The symbols move the units like this.
s818: h>s729, s>s580, w>s330, e>s70, v>s417
s755: h>s157, s>s312, w>s15, e>s741, v>s135
s747: h>s902, s>s708, w>s763, e>s922, v>s246
s412: h>s640, s>s345, w>s184, e>s66, v>s783
s114: h>s340, s>s377, w>s967, e>s143, v>s466
s708: h>s21, s>s381, w>s527, e>s721, v>s875
s932: h>s496, s>s640, w>s591, e>s718, v>s277
s736: h>s638, s>s768, w>s237, e>s882, v>s180
s597: h>s466, s>s736, w>s255, e>s340, v>s183
s997: h>s721, s>s153, w>s246, e>s747, v>s21
s381: h>s584, s>s652, w>s813, e>s419, v>s693
s115: h>s783, s>s209, w>s968, e>s640, v>s360
s689: h>s135, s>s330, w>s234, e>s157, v>s63
s434: h>s188, s>s455, w>s568, e>s250, v>s718
s292: h>s345, s>s741, w>s26, e>s142, v>s209
s775: h>s747, s>s778, w>s902, e>s414, v>s721
s153: h>s419, s>s355, w>s875, e>s708, v>s584
s669: h>s689, s>s729, w>s135, e>s755, v>s683
s568: h>s599, s>s496, w>s391, e>s629, v>s76
s664: h>s355, s>s391, w>s173, e>s81, v>s652
s466: h>s255, s>s638, w>s900, e>s967, v>s369
s53: h>s983, s>s255, w>s799, e>s417, v>s205
s66: h>s486, s>s115, w>s277, e>s932, v>s184
s21: h>s527, s>s584, w>s414, e>s246, v>s775
s694: h>s66, s>s142, w>s486, e>s455, v>s640
s209: h>s673, s>s15, w>s300, e>s26, v>s298
s250: h>s705, s>s827, w>s629, e>s751, v>s568
s668: h>s559, s>s414, w>s830, e>s951, v>s195
s90: h>s209, s>s157, w>s673, e>s345, v>s528
s937: h>s807, s>s677, w>s736, e>s383, v>s891
s76: h>s751, s>s434, w>s16, e>s391, v>s705
s265: h>s180, s>s830, w>s973, e>s638, v>s383
s173: h>s693, s>s672, w>s778, e>s584, v>s296
s763: h>s668, s>s527, w>s559, e>s677, v>s508
s345: h>s26, s>s610, w>s360, e>s115, v>s673
s729: h>s330, s>s53, w>s363, e>s312, v>s464
s718: h>s287, s>s486, w>s76, e>s568, v>s591
s656: h>s672, s>s705, w>s974, e>s652, v>s812
s205: h>s818, s>s143, w>s729, e>s799, v>s471
s812: h>s664, s>s599, w>s355, e>s974, v>s463
s527: h>s414, s>s813, w>s922, e>s23, v>s747
s922: h>s224, s>s721, w>s677, e>s195, v>s763
s143: h>s580, s>s597, w>s53, e>s519, v>s967
s141: h>s669, s>s818, w>s689, e>s562, v>s312
s799: h>s70, s>s519, w>s312, e>s141, v>s729
s234: h>s589, s>s562, w>s90, e>s720, v>s741
s229: h>s979, s>s763, w>s891, e>s937, v>s951
s471: h>s417, s>s967, w>s464, e>s729, v>s983
s496: h>s591, s>s184, w>s250, e>s287, v>s434
s135: h>s234, s>s363, w>s589, e>s15, v>s470
s341: h>s827, s>s694, w>s718, e>s434, v>s932
s519: h>s471, s>s340, w>s417, e>s818, v>s53
s417: h>s464, s>s851, w>s141, e>s330, v>s799
s721: h>s246, s>s419, w>s23, e>s902, v>s527
s183: h>s369, s>s180, w>s143, e>s255, v>s114
s298: h>s142, s>s589, w>s115, e>s300, v>s345
s470: h>s741, s>s669, w>s610, e>s589, v>s157
s23: h>s508, s>s775, w>s195, e>s668, v>s922
s296: h>s153, s>s664, w>s419, e>s778, v>s381
s983: h>s799, s>s900, w>s70, e>s464, v>s818
s584: h>s813, s>s879, w>s997, e>s875, v>s778
s720: h>s292, s>s470, w>s345, e>s298, v>s90
s464: h>s141, s>s205, w>s669, e>s363, v>s70
s591: h>s250, s>s341, w>s705, e>s76, v>s188
s807: h>s736, s>s951, w>s638, e>s377, v>s265
s528: h>s298, s>s234, w>s142, e>s673, v>s292
s673: h>s300, s>s720, w>s412, e>s360, v>s142
s610: h>s528, s>s135, w>s298, e>s209, v>s720
s827: h>s718, s>s66, w>s287, e>s188, v>s496
s652: h>s879, s>s16, w>s296, e>s173, v>s974
s377: h>s882, s>s891, w>s183, e>s597, v>s638
s640: h>s184, s>s26, w>s341, e>s486, v>s968
s363: h>s562, s>s799, w>s755, e>s63, v>s669
s455: h>s932, s>s412, w>s496, e>s827, v>s486
s974: h>s81, s>s651, w>s381, e>s296, v>s355
s851: h>s205, s>s369, w>s818, e>s983, v>s519
s16: h>s812, s>s568, w>s664, e>s672, v>s651
s629: h>s651, s>s287, w>s463, e>s812, v>s391
s157: h>s15, s>s683, w>s720, e>s610, v>s234
s693: h>s778, s>s974, w>s708, e>s813, v>s153
s340: h>s967, s>s882, w>s851, e>s580, v>s255
s63: h>s470, s>s141, w>s741, e>s234, v>s755
s70: h>s312, s>s471, w>s683, e>s669, v>s330
s683: h>s63, s>s464, w>s470, e>s135, v>s562
s951: h>s768, s>s508, w>s844, e>s891, v>s830
s879: h>s296, s>s812, w>s153, e>s693, v>s81
s15: h>s720, s>s63, w>s292, e>s528, v>s589
s383: h>s377, s>s979, w>s882, e>s973, v>s736
s360: h>s694, s>s298, w>s66, e>s968, v>s412
s830: h>s937, s>s224, w>s807, e>s844, v>s979
s651: h>s463, s>s76, w>s652, e>s664, v>s656
s508: h>s195, s>s747, w>s229, e>s559, v>s224
s599: h>s391, s>s591, w>s656, e>s651, v>s751
s188: h>s568, s>s932, w>s599, e>s705, v>s287
s419: h>s875, s>s173, w>s775, e>s21, v>s813
s277: h>s434, s>s968, w>s188, e>s591, v>s827
s967: h>s851, s>s183, w>s205, e>s53, v>s900
s875: h>s775, s>s693, w>s747, e>s527, v>s997
s184: h>s341, s>s360, w>s827, e>s277, v>s455
s783: h>s968, s>s673, w>s455, e>s184, v>s694
s751: h>s16, s>s188, w>s812, e>s656, v>s629
s589: h>s90, s>s755, w>s209, e>s292, v>s610
s180: h>s973, s>s937, w>s597, e>s237, v>s377
s968: h>s455, s>s300, w>s932, e>s341, v>s66
s844: h>s383, s>s229, w>s377, e>s180, v>s807
s677: h>s951, s>s23, w>s768, e>s979, v>s559
s246: h>s23, s>s875, w>s508, e>s763, v>s414
s813: h>s997, s>s296, w>s721, e>s775, v>s708
s414: h>s922, s>s997, w>s224, e>s508, v>s902
s891: h>s265, s>s559, w>s180, e>s736, v>s844
s882: h>s183, s>s265, w>s369, e>s466, v>s237
s237: h>s114, s>s383, w>s340, e>s369, v>s597
s768: h>s844, s>s195, w>s383, e>s265, v>s937
s355: h>s173, s>s656, w>s693, e>s381, v>s879
s741: h>s610, s>s689, w>s528, e>s90, v>s15
s255: h>s900, s>s237, w>s519, e>s851, v>s143
s778: h>s708, s>s81, w>s21, e>s997, v>s419
s705: h>s629, s>s718, w>s651, e>s16, v>s599
s559: h>s830, s>s922, w>s937, e>s768, v>s229
s973: h>s597, s>s807, w>s466, e>s114, v>s882
s638: h>s237, s>s844, w>s114, e>s183, v>s973
s486: h>s277, s>s783, w>s434, e>s496, v>s341
s562: h>s755, s>s70, w>s157, e>s470, v>s689
s142: h>s115, s>s90, w>s783, e>s412, v>s26
s391: h>s656, s>s250, w>s672, e>s463, v>s16
s330: h>s363, s>s983, w>s562, e>s683, v>s141
s900: h>s519, s>s114, w>s471, e>s205, v>s580
s312: h>s683, s>s417, w>s63, e>s689, v>s363
s300: h>s412, s>s292, w>s640, e>s694, v>s115
s672: h>s974, s>s629, w>s81, e>s879, v>s664
s902: h>s763, s>s21, w>s668, e>s224, v>s23
s224: h>s677, s>s246, w>s951, e>s229, v>s668
s979: h>s891, s>s668, w>s265, e>s807, v>s768
s580: h>s53, s>s466, w>s983, e>s471, v>s851
s369: h>s143, s>s973, w>s580, e>s900, v>s340
s81: h>s381, s>s463, w>s584, e>s153, v>s173
s26: h>s360, s>s528, w>s694, e>s783, v>s300
s287: h>s76, s>s277, w>s751, e>s599, v>s250
s463: h>s652, s>s751, w>s879, e>s355, v>s672
s195: h>s229, s>s902, w>s979, e>s830, v>s677

In the rows, zero is written as 526.

The rows follow the links: the fewer symbols apart two units are, the more alike their rows tend to be.

Each row is also shifted at random along 8 hidden directions that mean nothing.

Some units, each with a row of numbers:
s16: [ 414  445  654  557  505  674  649  580  637  587  628  404  504  526  489  358  632  522  402  419  484  506  599  689  438  402  395  460  376  521  614  560  697  362  457  467  574  572  498  346  573  558  611  542  592  597  493  616  456  489  594  560  621  345  543  479  603  448  587  528  552  502]
s434: [ 536  576  434  492  639  466  458  532  473  500  425  527  479  590  546  497  478  509  580  433  446  544  567  501  492  553  551  553  550  489  490  550  559  672  387  506  519  485  645  530  485  590  549  508  489  553  501  498  604  665  556  548  529  548  546  540  508  463  510  538  476  448]
s471: [ 769  457  603  650  532  541  542  523  603  554  617  531  587  497  570  479  487  600  555  659  610  517  528  538  596  525  543  457  614  522  505  541  309  424  785  647  548  606  572  564  573  449  454  537  485  398  615  607  548  425  456  485  572  697  526  495  551  535  531  517  512  666]
s997: [ 521  564  487  520  561  574  476  513  520  466  479  492  520  577  457  530  453  567  526  512  466  595  499  566  483  496  473  541  557  517  538  500  400  588  562  570  526  450  599  544  522  557  533  494  523  559  574  558  636  581  530  540  535  638  564  566  552  516  502  533  522  600]
s224: [ 667  551  487  539  522  570  587  542  505  481  543  533  517  479  491  489  583  490  541  550  536  541  509  553  518  467  486  535  505  560  499  509  584  439  561  478  519  555  494  520  504  548  499  548  523  518  516  478  502  517  553  464  505  462  599  498  473  558  530  520  527  502]
s114: [ 506  530  534  532  466  509  543  457  531  490  574  537  538  509  526  592  522  535  519  511  568  542  467  520  536  556  524  551  546  558  544  509  529  517  568  589  495  520  427  529  502  501  526  527  542  565  544  569  526  474  473  530  477  502  475  553  543  570  541  519  551  583]
s508: [ 664  606  436  491  547  556  519  507  481  414  471  585  504  571  508  531  511  509  561  468  470  566  484  512  473  526  497  548  535  549  542  536  570  595  447  504  457  472  555  585  486  557  527  483  515  563  486  482  578  666  580  548  470  530  588  543  505  542  449  592  537  511]
s466: [ 671  510  532  563  539  551  581  536  544  518  505  555  454  564  529  478  539  555  595  578  572  606  495  500  415  572  480  608  521  584  526  516  567  516  444  424  502  535  528  679  460  589  493  460  506  498  470  532  529  629  596  498  414  585  474  543  451  546  411  596  529  556]
s651: [ 528  534  484  470  577  512  479  573  499  539  474  501  489  551  497  525  549  531  504  522  479  532  576  526  502  510  505  517  479  524  512  515  544  556  463  454  555  512  566  520  530  538  526  512  537  512  525  491  537  554  541  513  534  537  544  515  534  473  546  525  482  452]
s747: [ 463  581  423  515  504  539  552  500  481  431  446  563  481  545  450  516  458  533  551  444  473  575  472  573  424  504  482  608  495  535  575  485  618  516  486  480  466  502  442  615  441  652  501  466  482  588  553  516  558  599  631  486  433  488  601  530  472  532  400  555  546  583]
s562: [ 738  513  561  532  477  509  572  543  540  540  547  608  541  520  604  498  557  478  565  483  550  461  539  480  543  573  564  531  491  533  553  580  702  513  400  486  478  584  489  527  501  531  539  532  501  532  453  496  453  585  573  577  506  422  509  490  504  538  471  563  561  471]
s830: [ 917  558  536  525  523  582  593  564  560  470  548  645  526  555  546  499  638  517  509  524  551  522  523  463  520  505  531  408  505  574  553  558  552  511  513  528  465  502  573  610  567  417  571  489  524  474  387  469  495  600  541  582  508  552  561  481  555  553  515  650  616  449]
s363: [ 718  468  629  603  610  632  532  543  606  555  573  489  523  591  622  400  499  565  564  559  498  536  544  567  464  554  469  508  558  507  542  624  484  529  475  500  521  553  687  532  564  545  506  494  548  491  513  613  546  645  584  560  580  621  502  548  535  484  434  598  476  590]
s827: [ 664  500  531  550  504  557  552  580  522  601  565  397  554  522  527  395  524  482  577  560  544  551  610  544  522  486  477  614  541  524  492  539  498  544  460  453  619  608  608  360  495  567  514  582  512  529  558  504  597  643  553  589  578  461  562  506  516  483  550  421  438  493]
s973: [ 493  549  522  514  644  491  471  463  497  496  547  484  488  483  538  631  586  508  519  558  525  554  475  526  586  545  536  505  574  542  408  512  487  549  584  590  545  462  558  499  550  486  538  586  600  544  519  543  520  383  388  419  544  553  449  595  506  569  690  496  493  488]
s705: [ 407  505  529  516  547  513  474  534  528  559  573  451  579  485  516  538  533  543  449  551  505  476  583  573  612  466  540  433  535  488  505  527  404  481  689  602  590  555  545  396  606  447  508  579  556  485  626  549  534  389  440  500  636  539  573  496  604  476  653  449  469  521]
s775: [ 546  572  473  528  646  487  528  564  483  493  468  531  462  457  445  549  610  467  563  535  513  548  520  539  590  460  533  514  496  536  384  458  598  475  555  526  561  486  559  522  495  575  565  608  502  532  481  451  507  390  463  379  546  507  552  513  433  568  686  474  553  416]
s932: [ 412  517  526  538  419  498  597  609  552  569  515  638  570  525  524  477  556  519  529  541  596  475  586  447  557  509  593  470  494  530  586  520  542  490  540  509  514  585  494  591  533  467  542  502  440  446  465  446  488  574  582  610  510  517  584  426  542  523  471  560  612  478]
s669: [ 642  547  514  515  544  432  483  521  500  512  517  646  556  494  609  602  541  486  574  530  548  441  524  435  645  595  633  476  550  518  477  561  588  554  521  576  477  546  522  560  530  468  518  561  496  483  489  471  469  479  470  515  528  522  509  502  504  560  554  543  546  453]
s246: [ 416  524  565  574  516  651  600  526  585  476  567  503  529  532  467  450  535  550  477  484  491  553  499  633  470  434  439  478  490  527  585  527  524  431  596  561  511  506  526  501  551  548  556  512  541  563  532  585  537  514  572  524  561  515  592  516  558  529  509  563  582  603]
s589: [ 512  509  563  484  426  527  530  543  522  585  526  554  557  555  582  539  511  503  534  534  549  492  535  461  507  595  553  586  511  528  592  562  592  590  376  444  511  546  492  534  523  524  527  501  539  543  484  492  488  642  594  636  494  466  486  536  528  536  420  548  533  508]
s851: [ 716  489  575  605  505  575  611  518  572  530  580  491  500  528  542  422  526  521  605  524  570  576  509  560  457  541  452  626  518  567  525  541  619  470  447  477  521  590  511  516  443  615  513  527  504  557  513  580  541  601  574  526  479  479  485  535  474  541  467  520  516  584]
s882: [ 430  479  614  558  406  658  649  517  605  522  607  531  516  562  523  461  563  569  483  535  573  571  483  564  391  522  426  551  472  589  655  544  583  436  482  452  483  549  432  591  522  528  524  446  566  547  482  590  485  612  624  588  447  488  496  531  551  547  390  618  581  621]
s799: [ 416  523  537  535  419  513  568  536  505  524  584  579  573  457  560  537  556  454  612  581  600  485  505  475  596  564  530  612  509  581  496  537  664  465  466  470  505  624  433  483  456  540  480  586  501  528  520  462  472  538  526  531  478  407  521  502  459  602  503  477  524  500]
s763: [ 397  540  539  518  386  641  619  610  542  497  573  620  583  499  482  495  619  501  525  651  596  526  513  479  535  466  480  499  477  607  572  514  525  416  564  437  503  573  485  586  543  451  491  514  516  452  466  412  478  594  592  571  484  516  626  459  511  602  449  578  597  507]
s287: [ 710  485  527  574  610  555  550  580  556  576  520  448  492  552  531  376  524  553  523  519  494  541  611  593  461  473  486  504  510  495  521  548  505  487  528  473  580  578  621  493  536  576  511  512  504  480  550  559  553  573  584  500  578  547  574  485  528  431  514  520  460  516]
s783: [ 466  481  611  603  629  531  599  531  608  588  513  481  461  556  543  411  540  531  493  387  493  521  565  605  468  492  540  467  500  456  541  550  615  513  469  579  547  488  592  501  550  595  647  527  510  582  445  618  497  488  560  528  601  484  477  525  536  469  576  560  594  511]
s255: [ 681  479  609  608  513  516  645  519  577  559  637  494  511  418  517  492  650  470  541  526  622  517  518  567  594  485  512  523  487  568  448  498  666  360  581  568  563  595  433  424  494  530  573  632  527  552  486  556  443  335  436  441  543  381  463  499  483  583  698  449  576  491]
s205: [ 587  548  513  524  397  500  524  505  507  491  570  597  598  514  559  573  494  495  618  565  597  520  491  433  591  595  543  606  567  582  530  535  532  568  489  545  485  578  475  517  458  492  491  546  485  530  532  486  564  615  499  615  461  511  510  525  520  593  477  499  533  553]
s229: [ 458  562  554  480  486  599  604  616  516  505  587  614  545  460  518  544  752  416  531  629  594  502  523  441  617  478  509  462  458  622  454  531  650  448  462  430  521  536  541  501  557  412  563  600  569  482  357  359  423  523  495  530  523  427  558  480  483  631  629  558  598  335]
s265: [ 384  565  447  508  698  467  486  461  467  452  443  563  407  511  529  618  550  548  516  513  474  556  450  551  472  559  551  505  532  523  453  501  585  512  564  504  477  449  496  695  521  578  486  486  563  517  515  533  464  410  515  321  456  572  499  575  438  535  531  595  500  506]
s135: [ 348  526  510  494  536  453  469  470  472  535  511  531  534  488  589  611  478  499  531  502  499  462  498  526  565  592  587  567  539  489  509  549  613  545  496  522  504  543  449  507  519  564  484  550  552  557  576  530  461  456  518  472  520  449  495  557  490  534  510  494  477  526]
s741: [ 769  508  528  514  529  474  463  477  495  577  533  452  553  525  593  552  447  516  543  518  512  502  535  524  545  586  562  596  583  482  513  556  496  609  486  535  553  548  531  442  523  554  497  550  550  558  595  561  546  542  510  550  551  495  482  571  527  501  516  460  441  553]
s900: [ 208  540  598  495  392  570  547  520  528  516  648  529  611  471  539  599  619  430  569  587  610  516  486  454  648  550  494  584  523  614  483  538  588  534  443  541  532  547  491  366  503  441  568  633  577  590  467  471  518  536  421  630  528  412  462  555  537  646  637  458  560  472]
s694: [ 470  503  548  570  531  450  531  512  548  585  522  512  552  505  532  524  485  541  497  488  548  488  559  532  586  513  615  470  569  459  524  510  444  532  643  648  561  524  523  497  561  504  569  552  485  516  554  564  528  417  476  533  590  545  516  506  562  503  597  483  564  550]
s599: [ 425  574  465  445  612  504  434  578  493  501  435  588  499  603  538  553  539  535  524  511  458  522  572  455  522  551  548  466  512  519  518  550  503  652  423  485  507  463  656  591  554  482  545  479  526  485  464  457  565  643  538  572  533  623  547  520  555  477  513  599  509  415]
s720: [ 484  455  620  567  464  522  608  523  593  609  556  545  529  512  565  490  528  548  455  469  553  456  541  567  493  529  570  476  475  481  623  546  624  435  539  532  513  563  417  551  565  537  556  498  525  531  507  589  407  441  589  537  539  441  491  493  548  503  476  562  595  566]
s183: [ 175  557  504  483  554  511  448  457  478  481  531  510  521  513  531  664  519  528  543  597  531  570  447  493  556  586  520  578  585  561  463  509  452  588  549  547  517  467  518  548  522  500  490  541  591  548  556  528  548  479  438  475  485  586  455  613  504  590  567  508  483  553]
s519: [ 682  578  474  536  549  444  496  446  515  427  478  640  508  574  569  583  450  540  597  405  510  533  466  474  522  616  577  543  573  528  540  544  588  629  465  629  422  481  513  623  453  550  552  485  467  576  497  564  578  592  507  560  454  566  481  554  524  544  471  590  572  561]
s209: [ 600  478  610  574  646  467  575  563  576  621  496  541  452  501  564  492  612  503  502  477  539  479  568  532  546  524  607  442  486  471  474  532  646  485  489  537  556  501  564  559  569  547  623  559  518  515  409  539  409  388  511  456  584  490  447  508  486  508  631  553  597  424]
s979: [ 540  503  599  550  474  648  622  529  576  515  649  496  559  479  522  483  637  510  454  565  558  519  509  586  526  449  456  456  491  567  554  548  543  387  608  520  530  557  483  450  589  452  532  554  598  520  504  540  459  464  519  518  560  444  559  505  560  560  573  543  553  533]
s721: [ 791  545  525  546  504  601  534  566  545  503  543  503  563  548  465  477  521  537  544  581  534  581  534  529  535  467  470  521  552  550  521  508  386  537  584  552  555  511  618  497  534  497  536  534  507  509  535  510  621  599  516  583  556  613  584  519  554  540  539  513  539  558]

From each start, follow one symbol. Which unit do you reach?
Answers are names.
[ 450  521  520  452  400  584  510  529  516  541  556  423  564  548  460  524  498  526  464  490  494  545  554  574  478  494  436  600  467  545  612  509  537  546  446  467  562  538  456  383  510  542  530  521  572  611  596  541  576  599  557  627  529  427  544  539  602  493  512  461  485  550]
v s652
[ 629  521  521  539  467  421  539  545  538  582  476  619  555  541  540  548  487  546  527  506  585  484  560  439  570  559  655  479  558  487  568  503  463  578  575  599  518  526  502  618  539  477  563  497  441  475  492  499  519  517  526  596  516  579  515  481  552  520  502  545  612  522]
w s66
[ 398  513  569  572  505  537  526  547  562  509  557  637  567  524  574  545  529  553  581  630  589  504  499  457  584  571  557  480  562  556  519  549  458  495  603  561  485  556  557  638  544  454  484  512  492  431  506  513  507  527  504  531  507  650  516  504  518  578  473  585  562  566]
h s799
[ 410  565  528  543  629  557  529  541  546  461  502  561  499  513  470  539  582  522  500  491  483  535  504  564  565  455  519  416  512  516  478  506  519  489  606  614  514  443  596  543  565  505  597  555  527  535  474  523  524  425  473  462  582  576  561  522  530  551  637  561  602  492]
w s922
[ 669  534  534  556  684  506  421  441  522  488  531  471  522  554  624  537  441  534  570  462  437  514  504  569  553  585  538  521  617  467  463  604  487  627  510  629  509  492  657  453  540  557  522  554  560  571  580  625  586  527  463  498  601  583  480  601  535  492  563  519  436  568]
e s689
[ 736  538  489  549  530  532  554  528  539  491  479  520  492  543  440  490  485  562  517  464  500  571  521  583  469  471  492  532  501  516  557  474  520  496  571  556  525  499  501  564  490  593  549  496  478  554  554  558  574  514  559  502  509  550  568  512  527  506  510  525  567  580]
e s721
[ 496  519  587  512  500  661  574  521  560  512  586  476  501  577  538  484  588  524  522  559  532  602  490  535  418  539  409  584  506  595  563  562  560  544  385  422  515  501  561  520  523  527  538  489  610  571  452  547  537  674  578  592  480  506  474  584  531  552  463  590  513  536]
e s597
[ 515  566  490  505  513  447  475  544  504  474  470  752  555  553  609  613  507  531  603  567  557  462  500  372  599  633  640  470  560  543  529  564  536  592  506  545  421  525  546  722  521  448  491  477  457  428  458  439  492  596  530  560  461  642  528  495  503  573  419  636  583  491]
e s683
[ 554  509  519  517  487  565  549  556  547  537  495  482  495  554  434  489  502  572  483  505  505  571  543  586  438  478  460  558  462  532  590  475  527  484  521  476  549  517  479  547  506  587  532  481  516  550  560  555  550  538  589  527  503  532  549  516  544  489  480  523  539  575]
h s153
[ 368  472  593  553  565  618  550  578  597  564  527  456  486  547  443  464  546  602  439  556  498  563  551  628  450  443  444  464  461  515  570  493  456  426  609  504  576  499  553  553  584  544  544  488  555  503  550  595  518  449  558  479  571  608  536  517  565  479  536  551  547  584]
v s296
[ 392  468  641  556  665  594  472  533  571  604  558  426  510  550  609  491  534  542  508  591  482  518  542  573  519  549  505  492  560  479  480  599  455  551  498  507  577  499  689  479  617  525  528  547  615  508  521  594  502  508  511  498  630  603  455  590  528  495  555  544  456  534]
e s720
[ 411  507  569  545  508  568  560  548  529  548  576  497  511  495  524  523  597  496  596  660  605  583  498  491  529  549  469  618  530  604  454  510  539  491  476  436  558  557  536  534  484  536  494  562  552  509  490  492  515  548  505  494  477  529  464  555  453  597  541  499  500  512]
h s967
[ 527  486  523  562  437  445  621  579  520  629  495  550  516  474  507  476  531  501  557  549  620  500  572  493  524  522  596  589  493  516  537  472  610  454  522  453  565  611  411  575  473  586  516  534  441  489  510  469  456  492  592  508  478  437  529  460  453  531  485  474  565  502]
w s184
[ 635  472  553  529  544  564  529  603  552  603  540  435  510  512  467  467  571  560  476  617  536  545  596  577  511  455  471  504  477  532  512  490  451  438  596  456  618  568  552  491  564  519  498  535  545  460  574  527  521  463  528  476  571  565  551  489  541  475  580  480  476  513]
v s664
[ 749  542  491  547  586  478  514  522  529  540  445  520  492  616  551  449  437  542  574  411  484  556  568  509  457  558  561  558  571  473  549  546  510  672  412  553  518  489  632  554  488  595  581  480  460  562  492  556  624  688  583  613  526  572  516  538  535  458  464  554  530  525]
w s277
[ 324  572  428  417  591  473  374  497  392  533  482  324  504  470  435  646  499  461  550  575  462  588  524  561  583  514  469  697  542  531  375  449  488  621  469  466  644  484  539  323  470  615  492  641  604  627  655  481  616  455  415  432  554  464  503  623  474  534  700  315  360  464]
v s173
[ 559  540  507  481  507  493  491  523  532  512  499  533  529  535  457  588  519  558  445  455  493  512  542  544  548  489  539  458  485  507  567  483  499  533  585  603  530  474  480  507  554  487  578  516  525  553  552  545  543  438  478  544  552  538  535  512  606  498  602  516  574  523]
s s812
